Below are the code and all the weights of a small trained network. Each question names an input and a target symbol and asks about switching units off, where a switched-off unit gives its printed mean instead of its output.

import numpy as np


def w(rows, s, z=0):
    codes = np.array(rows[::2]) - 128.0
    scale = np.full(codes.shape[1], s)
    scale[-1] = z or s
    return codes * scale


def f(y):
    return y / 2 * (1 + np.tanh(0.7978845608 * (y + 0.044715 * y**3)))


def softmax(a):
    e = np.exp(a - a.max(-1, keepdims=True))
    return e / e.sum(-1, keepdims=True)


def log_softmax(a):
    a = a - a.max(-1, keepdims=True)
    return a - np.log(np.exp(a).sum(-1, keepdims=True))


def net(x, mask):
    ids = ['αβδεηλμπστφ'.index(c) for c in x.split()]
    T = len(ids)
    res = E[ids] + P[:T]
    u = 0
    for l in range(3):
        q, k, v = (res @ M[l].T for M in (Q, K, V))
        z = softmax(np.where(np.tri(T) > 0, q @ k.T / 2**0.5, -1e9)) @ v
        res = res + np.where(mask[u], z, O[l][:, -1]) @ O[l][:, :-1]
        u += 1
        y = f(res @ A[l][:, :-1].T + A[l][:, -1])
        res = res + np.where(mask[u : u + 16], y, B[l][:, -1]) @ B[l][:, :-1]
        u += 16
    return log_softmax(res[-1] @ U[:, :-1].T + U[:, -1])


Q, K, V, O, A, B = {}, {}, {}, {}, {}, {}
E = w([
[165,178,145,146],'α',
[126,175,113,79],'β',
[123,136,128,93],'δ',
[113,99,149,118],'ε',
[182,169,160,195],'η',
[144,140,153,155],'λ',
[80,57,2,101],'μ',
[150,209,126,131],'π',
[105,56,157,131],'σ',
[143,226,87,57],'τ',
[149,96,165,153],'φ',
],0.0074)
P = w([
[156,122,93,134],'0',
[3,215,210,81],'1',
[93,204,167,66],'2',
[115,205,160,58],'3',
[127,198,158,50],'4',
[132,199,151,44],'5',
[158,194,150,35],'6',
[163,195,146,32],'7',
[168,187,145,26],'8',
[166,185,151,21],'9',
[171,189,147,15],'10',
],0.004)
Q[0] = w([
[122,85,84,122],'0.h1',
[115,143,86,252],'0.h1',
],0.026)
K[0] = w([
[47,161,148,71],'0.h1',
[204,151,253,41],'0.h1',
],0.017)
V[0] = w([
[126,143,174,119],'0.h1',
[129,79,2,144],'0.h1',
],0.0091)
O[0] = w([
[104,117,158,101,87],'0.h1',
[213,120,2,225,246],'0.h1',
],0.0062,0.0013)
A[0] = w([
[128,129,128,127,127],'0.n1',
[128,130,126,124,116],'0.n2',
[130,128,129,130,127],'0.n3',
[58,201,205,121,95],'0.n4',
[132,126,130,137,115],'0.n5',
[121,130,124,131,122],'0.n6',
[123,128,126,132,125],'0.n7',
[130,128,129,125,128],'0.n8',
[132,128,128,123,120],'0.n9',
[36,29,255,14,4],'0.n10',
[73,131,125,216,110],'0.n11',
[125,129,126,129,123],'0.n12',
[133,127,131,124,127],'0.n13',
[125,128,127,133,126],'0.n14',
[129,130,126,127,115],'0.n15',
[126,128,127,129,128],'0.n16',
],0.0086,0.003)
B[0] = w([
[126,129,127,129,129],'0.n1',
[118,129,119,135,119],'0.n2',
[131,129,126,130,126],'0.n3',
[247,109,134,30,248],'0.n4',
[140,126,119,134,105],'0.n5',
[129,126,129,121,118],'0.n6',
[132,125,131,120,119],'0.n7',
[124,130,126,133,131],'0.n8',
[119,130,119,139,124],'0.n9',
[156,189,89,146,163],'0.n10',
[186,115,193,54,51],'0.n11',
[128,126,127,124,121],'0.n12',
[124,131,124,138,131],'0.n13',
[133,126,130,122,120],'0.n14',
[124,129,119,133,116],'0.n15',
[129,127,129,125,126],'0.n16',
],0.011,0.0012)
Q[1] = w([
[94,87,252,179],'1.h1',
[47,179,88,141],'1.h1',
],0.039)
K[1] = w([
[253,183,193,247],'1.h1',
[64,210,71,129],'1.h1',
],0.031)
V[1] = w([
[60,143,165,105],'1.h1',
[2,138,179,109],'1.h1',
],0.0067)
O[1] = w([
[222,113,86,89,81],'1.h1',
[254,140,52,96,2],'1.h1',
],0.0034,0.00084)
A[1] = w([
[136,148,121,129,141],'1.n1',
[125,129,138,133,137],'1.n2',
[91,188,122,133,46],'1.n3',
[104,151,118,130,22],'1.n4',
[196,140,122,171,173],'1.n5',
[112,148,179,149,156],'1.n6',
[115,113,123,129,60],'1.n7',
[118,130,115,124,32],'1.n8',
[128,131,137,133,142],'1.n9',
[120,177,168,154,112],'1.n10',
[145,83,145,92,66],'1.n11',
[104,108,159,135,39],'1.n12',
[106,146,179,152,150],'1.n13',
[3,92,178,74,2],'1.n14',
[145,142,138,143,166],'1.n15',
[132,210,134,130,135],'1.n16',
],0.014,0.0029)
B[1] = w([
[104,117,130,104,163],'1.n1',
[129,146,131,125,126],'1.n2',
[140,15,68,102,124],'1.n3',
[172,46,117,145,94],'1.n4',
[43,153,199,54,196],'1.n5',
[172,230,124,128,140],'1.n6',
[187,110,125,152,91],'1.n7',
[181,68,123,152,94],'1.n8',
[124,145,132,120,132],'1.n9',
[202,162,95,105,150],'1.n10',
[125,162,100,215,109],'1.n11',
[171,113,169,186,79],'1.n12',
[173,223,119,139,129],'1.n13',
[88,5,219,138,86],'1.n14',
[103,156,146,94,163],'1.n15',
[138,57,25,3,255],'1.n16',
],0.015,0.0029)
Q[2] = w([
[10,181,113,114],'2.h1',
[254,42,170,184],'2.h1',
],0.043)
K[2] = w([
[161,136,29,218],'2.h1',
[205,90,238,5],'2.h1',
],0.033)
V[2] = w([
[172,252,115,68],'2.h1',
[133,165,216,227],'2.h1',
],0.013)
O[2] = w([
[234,45,225,46,139],'2.h1',
[1,141,183,2,1],'2.h1',
],0.0084,0.0083)
A[2] = w([
[104,97,133,141,109],'2.n1',
[34,158,134,89,67],'2.n2',
[37,126,196,74,24],'2.n3',
[120,226,244,235,92],'2.n4',
[181,90,171,75,181],'2.n5',
[77,129,181,63,200],'2.n6',
[168,71,220,106,98],'2.n7',
[174,36,228,86,98],'2.n8',
[49,50,181,255,136],'2.n9',
[135,225,128,113,99],'2.n10',
[30,94,72,159,103],'2.n11',
[17,123,227,31,99],'2.n12',
[116,220,179,210,126],'2.n13',
[143,176,124,121,97],'2.n14',
[133,58,70,115,82],'2.n15',
[205,55,189,136,9],'2.n16',
],0.0093,0.012)
B[2] = w([
[124,148,85,105,119],'2.n1',
[162,99,66,84,140],'2.n2',
[227,90,111,132,138],'2.n3',
[203,197,101,114,142],'2.n4',
[143,112,164,206,255],'2.n5',
[67,96,197,116,185],'2.n6',
[111,122,77,124,201],'2.n7',
[125,118,41,144,230],'2.n8',
[104,108,81,42,154],'2.n9',
[116,86,95,119,157],'2.n10',
[173,102,196,127,186],'2.n11',
[141,245,101,125,175],'2.n12',
[76,133,156,134,169],'2.n13',
[121,122,107,122,134],'2.n14',
[131,163,152,118,140],'2.n15',
[102,158,181,4,192],'2.n16',
],0.035,0.013)
U = w([
[72,32,56,164,189],'α',
[230,100,122,211,111],'β',
[97,81,204,192,193],'δ',
[45,174,184,104,187],'ε',
[47,150,35,83,2],'η',
[75,144,103,217,121],'λ',
[73,66,140,16,193],'μ',
[233,103,4,92,142],'π',
[122,182,83,7,8],'σ',
[225,146,168,96,117],'τ',
[184,208,84,149,103],'φ',
],0.0037,0.0038)

Each question gives the input, a string of symbols that net reads in full, and the target symbol t.
The units are the heads (2 rows each of Q, K, V and O) and the neurons (one row each of A and B). Each row of codes is followed by its name. A weight is (code - 128) times the scale printed after its matrix; where a second scale follows, it is the last column's (O, A, B and U).
mask holds one flag per unit, layer by layer, with each layer's heads first. A switched-off unit (its flag False) gives its mean, the last column of its rows in O or B, instead of its output. The means were averaged over made-up inputs and are rounded, as every weight is.
A unit's drop is (log p(t) with every unit on - log p(t) with that unit switched off) / (log p(t) with every unit on - log p(t) with every unit switched off).
The circuit of an input: a set's keep is (log p(t) with only the set's units on - log p(t) with every unit switched off) / (log p(t) with every unit on - log p(t) with every unit switched off). Starting from the 12 units with the biggest drops (on a tie, the unit counted first), units are removed one at a time, each time the one whose removal leaves the highest keep (on an exact tie, the one counted first), for as long as the keep stays at least 0.8.
units of the circuit, in order: the units of the circuit, biggest drop first
most important unit: the unit with the biggest drop
k most important neurons: the k neurons with the biggest drops, biggest first
k most important neurons of layer l: the k neurons of layer l with the biggest drops, biggest first
input π α π α π α φ, target π: units of the circuit, in order => [2.h1; 2.n8]
input π λ μ φ δ, target δ: most important unit => 2.n8
input μ μ π π τ φ λ, target μ: units of the circuit, in order => [2.n5; 2.n12]
input δ λ α τ τ π π π β φ, target δ: 2 most important neurons => [1.n16; 0.n10]
input π π ε λ ε ε ε, target π: units of the circuit, in order => [2.n8; 2.h1]
input δ π δ ε φ α φ φ δ, target δ: 2 most important neurons of layer 2 => [2.n8; 2.n16]
input β β π, target β: units of the circuit, in order => [2.h1; 2.n5]
input μ π μ δ τ ε τ τ δ φ, target μ: 3 most important neurons of layer 1 => [1.n16; 1.n5; 1.n6]
input μ π π τ α μ π, target μ: 4 most important neurons => [1.n16; 1.n5; 2.n5; 2.n8]
input ε λ α α π φ, target ε: 4 most important neurons => [1.n16; 2.n6; 2.n12; 2.n8]
input λ φ β, target λ: 2 most important neurons => [2.n5; 1.n16]
input λ μ φ, target φ: 2 most important neurons => [2.n4; 2.n6]
input δ π φ α τ σ, target δ: 4 most important neurons => [0.n10; 1.n16; 2.n8; 2.n16]
input τ β π φ σ α π δ π λ λ, target τ: most important unit => 0.h1
input φ π π π, target φ: 2 most important neurons of layer 1 => [1.n16; 1.n3]
input σ τ ε τ α α λ π, target σ: 2 most important neurons => [2.n12; 1.n16]
input η α π φ, target η: 4 most important neurons => [2.n8; 2.n16; 2.n12; 2.n7]
input π δ φ σ τ α, target π: 2 most important neurons => [2.n8; 2.n6]
input φ η β τ δ δ δ α φ, target φ: 2 most important neurons => [2.n12; 1.n16]
input α π φ σ τ π φ α, target α: 4 most important neurons => [2.n8; 2.n5; 2.n7; 1.n16]
input τ δ λ φ λ π η η π μ, target μ: units of the circuit, in order => [2.n5; 2.n8; 2.n12]
input α τ σ, target α: most important unit => 0.n10
input ε ε λ α η φ η, target ε: 4 most important neurons => [1.n16; 2.n6; 2.n12; 2.n8]
input μ π α π π π α π α τ, target τ: 4 most important neurons of layer 1 => [1.n16; 1.n3; 1.n6; 1.n13]
